Below is a small trained network, with its code and all its weights. Each question gives an input and a class and asks what happens when units are switched off, that is, made to give their printed mean instead of their output.

import numpy as np


def w(rows, s, z=0):
    codes = np.array(rows[::2]) - 128.0
    scale = np.full(codes.shape[1], s)
    scale[-1] = z or s
    return codes * scale


def f(y):
    return np.maximum(y, 0)


def log_softmax(a):
    a = a - a.max(-1, keepdims=True)
    return a - np.log(np.exp(a).sum(-1, keepdims=True))


def net(x, mask):
    res = np.array(x, float).reshape(1, 7) / 4 @ E
    y = f(res @ A[0][:, :-1].T + A[0][:, -1])
    res = res + np.where(mask, y, B[0][:, -1]) @ B[0][:, :-1]
    return log_softmax(res[-1] @ U[:, :-1].T + U[:, -1])


A, B = {}, {}
E = w([
[108,189,122,188,154,132,41,190,69,121,202],'x0',
[127,122,125,132,131,126,132,138,127,121,125],'x1',
[137,167,77,79,104,67,60,213,213,163,27],'x2',
[45,183,168,113,121,235,145,157,162,75,84],'x3',
[243,123,137,164,39,195,154,170,143,170,139],'x4',
[201,118,65,144,146,160,70,46,202,59,156],'x5',
[195,112,170,122,254,168,98,144,131,169,94],'x6',
],0.0084)
A[0] = w([
[126,77,135,10,116,93,228,46,191,126,95,83],'neuron 0',
[94,243,108,233,119,109,52,174,73,136,171,124],'neuron 1',
[153,156,103,165,136,143,38,148,126,62,182,126],'neuron 2',
[100,163,232,73,114,63,165,208,55,196,135,153],'neuron 3',
[192,142,57,128,156,144,66,41,213,22,144,197],'neuron 4',
[74,195,42,114,18,96,174,100,142,83,179,118],'neuron 5',
[169,73,89,144,148,2,112,90,90,171,156,165],'neuron 6',
[57,211,159,122,86,184,139,104,189,87,109,145],'neuron 7',
[49,133,124,74,224,42,123,63,101,35,115,137],'neuron 8',
[120,91,146,199,128,141,200,84,88,135,104,79],'neuron 9',
[148,74,127,72,92,133,204,77,189,145,75,86],'neuron 10',
[96,134,160,97,156,214,157,166,165,98,181,166],'neuron 11',
[108,90,196,156,160,141,175,46,48,118,161,104],'neuron 12',
[92,126,103,73,146,72,62,142,141,112,71,112],'neuron 13',
[141,153,101,112,144,94,88,155,145,142,41,77],'neuron 14',
[107,112,181,178,133,160,171,77,134,96,155,75],'neuron 15',
[180,111,171,112,235,180,105,123,110,176,87,105],'neuron 16',
[104,215,129,109,116,172,139,149,160,80,93,130],'neuron 17',
[66,170,155,106,160,106,79,72,152,132,101,142],'neuron 18',
[155,150,102,57,90,122,109,211,214,158,105,102],'neuron 19',
[233,134,150,191,58,162,144,191,151,94,114,252],'neuron 20',
[190,91,76,113,108,10,153,128,132,196,208,117],'neuron 21',
[150,94,146,165,170,182,169,92,65,75,147,84],'neuron 22',
[141,150,186,112,195,198,107,150,148,118,103,133],'neuron 23',
[87,126,121,125,3,108,133,117,94,64,143,126],'neuron 24',
],0.0075,0.0042)
B[0] = w([
[166,152,120,95,171,192,109,221,175,66,205,232],'neuron 0',
[178,121,138,72,202,176,128,209,207,93,190,203],'neuron 1',
[90,106,99,99,159,185,135,173,166,124,163,177],'neuron 2',
[8,88,106,63,96,205,89,102,123,103,100,231],'neuron 3',
[20,108,133,59,101,182,132,112,73,178,31,247],'neuron 4',
[184,49,146,100,126,46,118,168,92,116,91,228],'neuron 5',
[101,208,232,112,195,119,182,122,75,84,98,215],'neuron 6',
[131,112,186,144,212,97,190,80,113,77,120,221],'neuron 7',
[166,104,203,189,18,132,149,167,166,255,222,237],'neuron 8',
[113,145,90,171,106,139,69,118,106,108,160,174],'neuron 9',
[139,145,141,92,136,201,122,195,212,94,212,210],'neuron 10',
[146,157,159,121,130,90,159,116,74,131,117,192],'neuron 11',
[112,161,84,124,60,112,56,140,84,65,159,213],'neuron 12',
[125,176,134,168,59,112,94,127,117,125,149,202],'neuron 13',
[142,142,94,159,66,136,81,123,118,62,89,190],'neuron 14',
[144,201,89,192,117,125,96,103,121,91,137,180],'neuron 15',
[192,49,86,105,132,33,86,158,94,137,83,196],'neuron 16',
[143,169,155,174,173,96,184,97,97,120,93,196],'neuron 17',
[136,131,194,157,57,114,156,134,124,120,171,186],'neuron 18',
[156,219,56,211,92,117,76,122,88,116,76,217],'neuron 19',
[101,144,245,141,76,133,131,109,107,208,166,227],'neuron 20',
[91,169,146,157,213,115,177,116,109,105,105,204],'neuron 21',
[108,136,115,163,68,116,67,124,152,58,99,190],'neuron 22',
[202,72,177,92,144,96,176,121,64,92,88,183],'neuron 23',
[198,62,114,67,137,81,99,137,65,150,90,210],'neuron 24',
],0.0066,0.011)
U = w([
[149,209,64,203,81,99,53,123,107,57,130,64],'0',
[166,126,120,75,194,179,130,228,194,83,198,85],'1',
[216,8,127,74,143,18,120,146,91,124,99,103],'2',
[114,203,177,155,209,78,241,95,98,97,106,99],'3',
[145,132,192,189,62,133,153,142,137,254,180,136],'4',
[13,86,92,54,123,192,121,110,111,153,83,134],'5',
[139,149,140,112,127,112,122,132,117,120,137,254],'6',
[144,99,81,156,154,82,187,75,163,153,145,116],'7',
],0.0096,0.0064)

Each question gives the input, the list of numbers given to net, and the class t.
The units are the neurons (one row each of A and B). Each row of codes is followed by its name. A weight is (code - 128) times the scale printed after its matrix; where a second scale follows, it is the last column's (A, B and U).
mask holds one flag per neuron, in row order. A switched-off neuron (its flag False) gives its mean, the last column of its row in B, instead of its output. The means were averaged over made-up inputs and are rounded, as every weight is.
A unit's drop is (log p(t) with every unit on - log p(t) with that unit switched off) / (log p(t) with every unit on - log p(t) with every unit switched off).
The circuit of an input: a set's keep is (log p(t) with only the set's units on - log p(t) with every unit switched off) / (log p(t) with every unit on - log p(t) with every unit switched off). Starting from the 12 units with the biggest drops (on a tie, the unit counted first), units are removed one at a time, each time the one whose removal leaves the highest keep (on an exact tie, the one counted first), for as long as the keep stays at least 0.8.
units of the circuit, in order: the units of the circuit, biggest drop first
most important unit: the unit with the biggest drop
top k neurons: the k neurons with the biggest drops, biggest first
drop when u is switched off: that unit's drop, to one decimal
input [-7,7,-7,3,-5,-3,8], class 2: most important unit : neuron 16
input [2,0,6,7,0,5,-1], class 3: units of the circuit, in order : neuron 7; neuron 17
input [7,-8,-2,8,3,3,8], class 2: top 2 neurons : neuron 16; neuron 23
input [-2,1,4,0,1,-3,-2], class 0: top 2 neurons : neuron 4; neuron 19
input [4,3,1,-5,0,3,3], class 3: units of the circuit, in order : neuron 6; neuron 21
input [-7,1,6,2,-2,-5,4], class 1: top 2 neurons : neuron 0; neuron 10
input [5,-8,4,4,5,7,5], class 6: top 2 neurons : neuron 3; neuron 23
input [5,-7,-6,-3,-4,7,3], class 5: top 3 neurons : neuron 4; neuron 2; neuron 19
input [6,-7,-3,-1,-4,-7,-2], class 5: top 2 neurons : neuron 3; neuron 0
input [-6,-4,2,0,-6,-4,-2], class 1: top 4 neurons : neuron 0; neuron 20; neuron 10; neuron 4
input [4,-2,-1,6,2,6,8], class 2: units of the circuit, in order : neuron 16; neuron 23
input [7,2,3,-6,-4,-6,5], class 1: top 2 neurons : neuron 1; neuron 4
input [-8,-2,2,0,-6,-8,2], class 1: top 2 neurons : neuron 0; neuron 4
input [4,4,4,-1,7,5,-2], class 4: most important unit : neuron 20
input [-1,-5,5,8,-4,4,-3], class 3: top 2 neurons : neuron 7; neuron 17
input [5,1,-6,6,3,-8,-5], class 5: top 2 neurons : neuron 3; neuron 19
input [-6,-7,2,-6,7,1,4], class 4: top 3 neurons : neuron 20; neuron 1; neuron 7
input [-6,6,2,-5,4,-2,4], class 1: units of the circuit, in order : neuron 10; neuron 0
input [-8,-7,-1,-8,-8,3,-3], class 1: drop when neuron 3 is switched off : 0.0
input [5,3,8,5,1,-7,1], class 0: units of the circuit, in order : neuron 19
input [4,7,5,8,3,4,3], class 3: drop when neuron 17 is switched off : 0.1
input [0,3,-6,2,-1,-4,7], class 2: drop when neuron 14 is switched off : 0.1
